Below are the code and all the weights of a small trained network. Each question names an input and a target symbol and asks about switching units off, where a switched-off unit gives its printed mean instead of its output.

import numpy as np


def w(rows, s, z=0):
    codes = np.array(rows[::2]) - 128.0
    scale = np.full(codes.shape[1], s)
    scale[-1] = z or s
    return codes * scale


def norm(h):
    return h / np.sqrt((h * h).mean(-1, keepdims=True) + 1e-5)


def f(y):
    return y / 2 * (1 + np.tanh(0.7978845608 * (y + 0.044715 * y**3)))


def softmax(a):
    e = np.exp(a - a.max(-1, keepdims=True))
    return e / e.sum(-1, keepdims=True)


def log_softmax(a):
    a = a - a.max(-1, keepdims=True)
    return a - np.log(np.exp(a).sum(-1, keepdims=True))


def net(x, mask):
    ids = ['αγδεζηθλμπστφψω'.index(c) for c in x.split()]
    T = len(ids)
    res = E[ids] + P[:T]
    u = 0
    for l in range(2):
        q, k, v = (norm(res) @ M[l].T for M in (Q, K, V))
        z = softmax(np.where(np.tri(T) > 0, q @ k.T / 3**0.5, -1e9)) @ v
        res = res + np.where(mask[u], z, O[l][:, -1]) @ O[l][:, :-1]
        u += 1
        y = f(norm(res) @ A[l][:, :-1].T + A[l][:, -1])
        res = res + np.where(mask[u : u + 16], y, B[l][:, -1]) @ B[l][:, :-1]
        u += 16
    return log_softmax(norm(res)[-1] @ U[:, :-1].T + U[:, -1])


Q, K, V, O, A, B = {}, {}, {}, {}, {}, {}
E = w([
[91,144,254,123,170],'α',
[91,211,158,78,81],'γ',
[123,152,65,216,118],'δ',
[197,73,142,115,204],'ε',
[143,151,165,118,72],'ζ',
[123,235,188,100,49],'η',
[127,141,122,96,99],'θ',
[173,147,220,126,96],'λ',
[207,144,165,131,61],'μ',
[160,66,194,116,214],'π',
[216,97,122,75,127],'σ',
[231,96,105,111,107],'τ',
[161,121,110,107,112],'φ',
[131,145,115,59,148],'ψ',
[101,183,178,66,174],'ω',
],0.0029)
P = w([
[185,81,25,167,38],'0',
[37,32,252,96,208],'1',
[74,62,217,76,216],'2',
[97,85,200,66,219],'3',
[109,114,211,66,222],'4',
[124,121,215,57,229],'5',
[133,146,207,59,238],'6',
[142,162,217,58,251],'7',
[171,194,198,38,219],'8',
],0.0014)
Q[0] = w([
[191,13,124,101,51],'0.h1',
[106,242,142,128,219],'0.h1',
[31,38,31,181,2],'0.h1',
],0.0042)
K[0] = w([
[163,209,129,4,122],'0.h1',
[92,114,52,244,159],'0.h1',
[113,39,164,57,176],'0.h1',
],0.0042)
V[0] = w([
[122,143,122,110,34],'0.h1',
[75,81,73,253,122],'0.h1',
[163,136,165,140,112],'0.h1',
],0.003)
O[0] = w([
[65,115,53,168,142,98],'0.h1',
[252,241,87,126,153,6],'0.h1',
[127,72,146,167,169,137],'0.h1',
],0.0029,0.0017)
A[0] = w([
[133,73,154,27,217,116],'0.n1',
[149,137,146,136,115,115],'0.n2',
[97,208,197,203,251,135],'0.n3',
[151,173,253,138,139,40],'0.n4',
[86,57,121,187,208,197],'0.n5',
[44,154,185,185,141,51],'0.n6',
[90,232,121,87,96,49],'0.n7',
[77,190,151,63,189,67],'0.n8',
[58,138,165,122,96,7],'0.n9',
[192,85,171,163,170,191],'0.n10',
[90,83,129,117,125,54],'0.n11',
[136,138,115,158,101,38],'0.n12',
[24,53,151,123,89,26],'0.n13',
[159,148,169,249,143,135],'0.n14',
[59,190,132,114,202,159],'0.n15',
[177,136,110,116,119,133],'0.n16',
],0.0034,0.0011)
B[0] = w([
[108,168,142,193,38,251],'0.n1',
[111,152,111,117,140,125],'0.n2',
[179,149,13,118,36,193],'0.n3',
[92,58,9,92,126,180],'0.n4',
[137,182,132,80,4,161],'0.n5',
[216,89,109,83,106,141],'0.n6',
[121,69,172,153,123,131],'0.n7',
[186,73,130,195,81,196],'0.n8',
[165,96,149,145,208,133],'0.n9',
[85,233,144,81,68,162],'0.n10',
[160,149,137,121,106,132],'0.n11',
[131,97,132,143,144,98],'0.n12',
[197,227,138,112,167,153],'0.n13',
[118,244,92,137,69,117],'0.n14',
[190,103,138,159,68,184],'0.n15',
[102,164,178,130,183,120],'0.n16',
],0.0025,0.0034)
Q[1] = w([
[132,163,181,27,3],'1.h1',
[120,106,64,235,226],'1.h1',
[103,100,65,250,243],'1.h1',
],0.0055)
K[1] = w([
[161,226,2,172,96],'1.h1',
[147,16,253,97,158],'1.h1',
[86,35,253,97,175],'1.h1',
],0.0074)
V[1] = w([
[189,121,195,41,155],'1.h1',
[3,81,120,81,125],'1.h1',
[103,169,210,191,123],'1.h1',
],0.0046)
O[1] = w([
[91,211,142,59,167,9],'1.h1',
[156,73,72,27,48,173],'1.h1',
[3,129,105,168,99,27],'1.h1',
],0.0046,0.0011)
A[1] = w([
[30,92,49,94,82,171],'1.n1',
[176,88,148,111,112,110],'1.n2',
[146,158,171,233,195,96],'1.n3',
[145,189,124,151,219,94],'1.n4',
[122,161,177,65,110,170],'1.n5',
[158,151,74,161,193,159],'1.n6',
[44,210,155,126,191,7],'1.n7',
[119,70,110,152,62,64],'1.n8',
[204,96,132,90,148,47],'1.n9',
[185,124,107,94,183,69],'1.n10',
[104,63,152,111,170,155],'1.n11',
[73,123,191,119,100,184],'1.n12',
[121,111,167,189,145,41],'1.n13',
[216,87,122,123,102,62],'1.n14',
[137,131,2,127,110,63],'1.n15',
[59,119,137,179,97,109],'1.n16',
],0.0055,0.0015)
B[1] = w([
[125,204,254,105,154,193],'1.n1',
[92,151,88,159,172,176],'1.n2',
[165,127,154,53,48,253],'1.n3',
[76,59,193,63,112,151],'1.n4',
[107,121,42,160,79,201],'1.n5',
[150,161,205,79,84,133],'1.n6',
[120,1,104,124,231,141],'1.n7',
[64,120,166,153,208,149],'1.n8',
[86,180,91,157,187,159],'1.n9',
[120,209,151,116,159,125],'1.n10',
[175,204,110,133,64,140],'1.n11',
[148,164,52,160,123,187],'1.n12',
[166,157,119,100,86,150],'1.n13',
[106,129,143,165,198,189],'1.n14',
[153,57,183,107,72,118],'1.n15',
[175,190,92,132,174,134],'1.n16',
],0.0038,0.0029)
U = w([
[124,160,20,167,87,146],'α',
[78,3,143,93,58,42],'γ',
[138,132,155,105,119,60],'δ',
[89,103,212,59,226,115],'ε',
[99,72,137,200,134,226],'ζ',
[29,125,209,180,97,77],'η',
[160,66,94,148,160,192],'θ',
[74,220,130,182,159,169],'λ',
[200,162,141,186,34,148],'μ',
[50,101,60,113,196,255],'π',
[165,235,88,84,205,56],'σ',
[188,168,208,87,129,44],'τ',
[172,142,119,167,202,222],'φ',
[207,83,47,18,133,10],'ψ',
[41,195,115,37,57,90],'ω',
],0.012,0.0029)

Each question gives the input, a string of symbols that net reads in full, and the target symbol t.
The units are the heads (3 rows each of Q, K, V and O) and the neurons (one row each of A and B). Each row of codes is followed by its name. A weight is (code - 128) times the scale printed after its matrix; where a second scale follows, it is the last column's (O, A, B and U).
mask holds one flag per unit, layer by layer, with each layer's heads first. A switched-off unit (its flag False) gives its mean, the last column of its rows in O or B, instead of its output. The means were averaged over made-up inputs and are rounded, as every weight is.
A unit's drop is (log p(t) with every unit on - log p(t) with that unit switched off) / (log p(t) with every unit on - log p(t) with every unit switched off).
The circuit of an input: a set's keep is (log p(t) with only the set's units on - log p(t) with every unit switched off) / (log p(t) with every unit on - log p(t) with every unit switched off). Starting from the 12 units with the biggest drops (on a tie, the unit counted first), units are removed one at a time, each time the one whose removal leaves the highest keep (on an exact tie, the one counted first), for as long as the keep stays at least 0.8.
units of the circuit, in order: the units of the circuit, biggest drop first
most important unit: the unit with the biggest drop
k most important neurons: the k neurons with the biggest drops, biggest first
top k neurons in layer l: the k neurons of layer l with the biggest drops, biggest first
input γ γ ε ψ ω ω, target γ: units of the circuit, in order => (1.h1, 0.h1)
input ω ω α γ α ω, target ω: units of the circuit, in order => (1.h1, 0.n3)
input ψ ω ψ, target ψ: units of the circuit, in order => (1.h1, 0.h1, 1.n9)
input δ ψ ψ ψ ε γ, target μ: units of the circuit, in order => (1.h1)
input ψ σ π, target ψ: 2 most important neurons => (0.n3, 0.n1)
input ε η τ τ ε ω, target ε: units of the circuit, in order => (1.h1, 1.n7)
input ψ ω η, target ψ: 2 most important neurons => (0.n1, 0.n3)
input η α η ω ψ ω ζ γ, target η: units of the circuit, in order => (1.h1, 0.h1, 1.n8)
input τ ω ω, target τ: 2 most important neurons => (0.n4, 0.n1)
input η μ ω α σ, target η: units of the circuit, in order => (1.h1, 0.n3)
input σ ω ω μ μ ω, target σ: 2 most important neurons => (0.n1, 1.n3)
input γ ψ ψ ζ, target γ: top 4 neurons in layer 0 => (0.n1, 0.n3, 0.n4, 0.n8)
input ψ γ μ δ ω ψ ω γ π, target μ: top 2 neurons in layer 0 => (0.n4, 0.n13)
input τ ε ω α μ, target τ: 3 most important neurons => (0.n1, 0.n4, 0.n13)
input ζ ω ψ ω θ, target ζ: most important unit => 0.h1
input γ φ ω ω ψ ψ θ π ζ, target γ: 3 most important neurons => (0.n3, 0.n1, 0.n4)
input η π π η μ π ω, target η: 3 most important neurons => (0.n4, 0.n3, 1.n1)
input π γ ω ω σ η, target π: 2 most important neurons => (1.n7, 0.n10)
input γ σ ε λ ε η π, target γ: 3 most important neurons => (0.n3, 0.n1, 0.n4)
input π ω ω ψ η μ ω γ, target π: most important unit => 1.n7
input ω ω θ, target ω: top 2 neurons in layer 0 => (0.n13, 0.n4)
input ω γ σ δ ψ, target μ: top 2 neurons in layer 0 => (0.n4, 0.n13)
input ψ ω γ, target ψ: 2 most important neurons => (0.n1, 0.n3)
input π η θ α, target π: top 2 neurons in layer 0 => (0.n10, 0.n3)
input ε ζ γ ψ, target ε: 2 most important neurons => (1.n7, 0.n3)
input γ γ ω ω ψ ψ λ π φ, target γ: top 2 neurons in layer 0 => (0.n1, 0.n3)
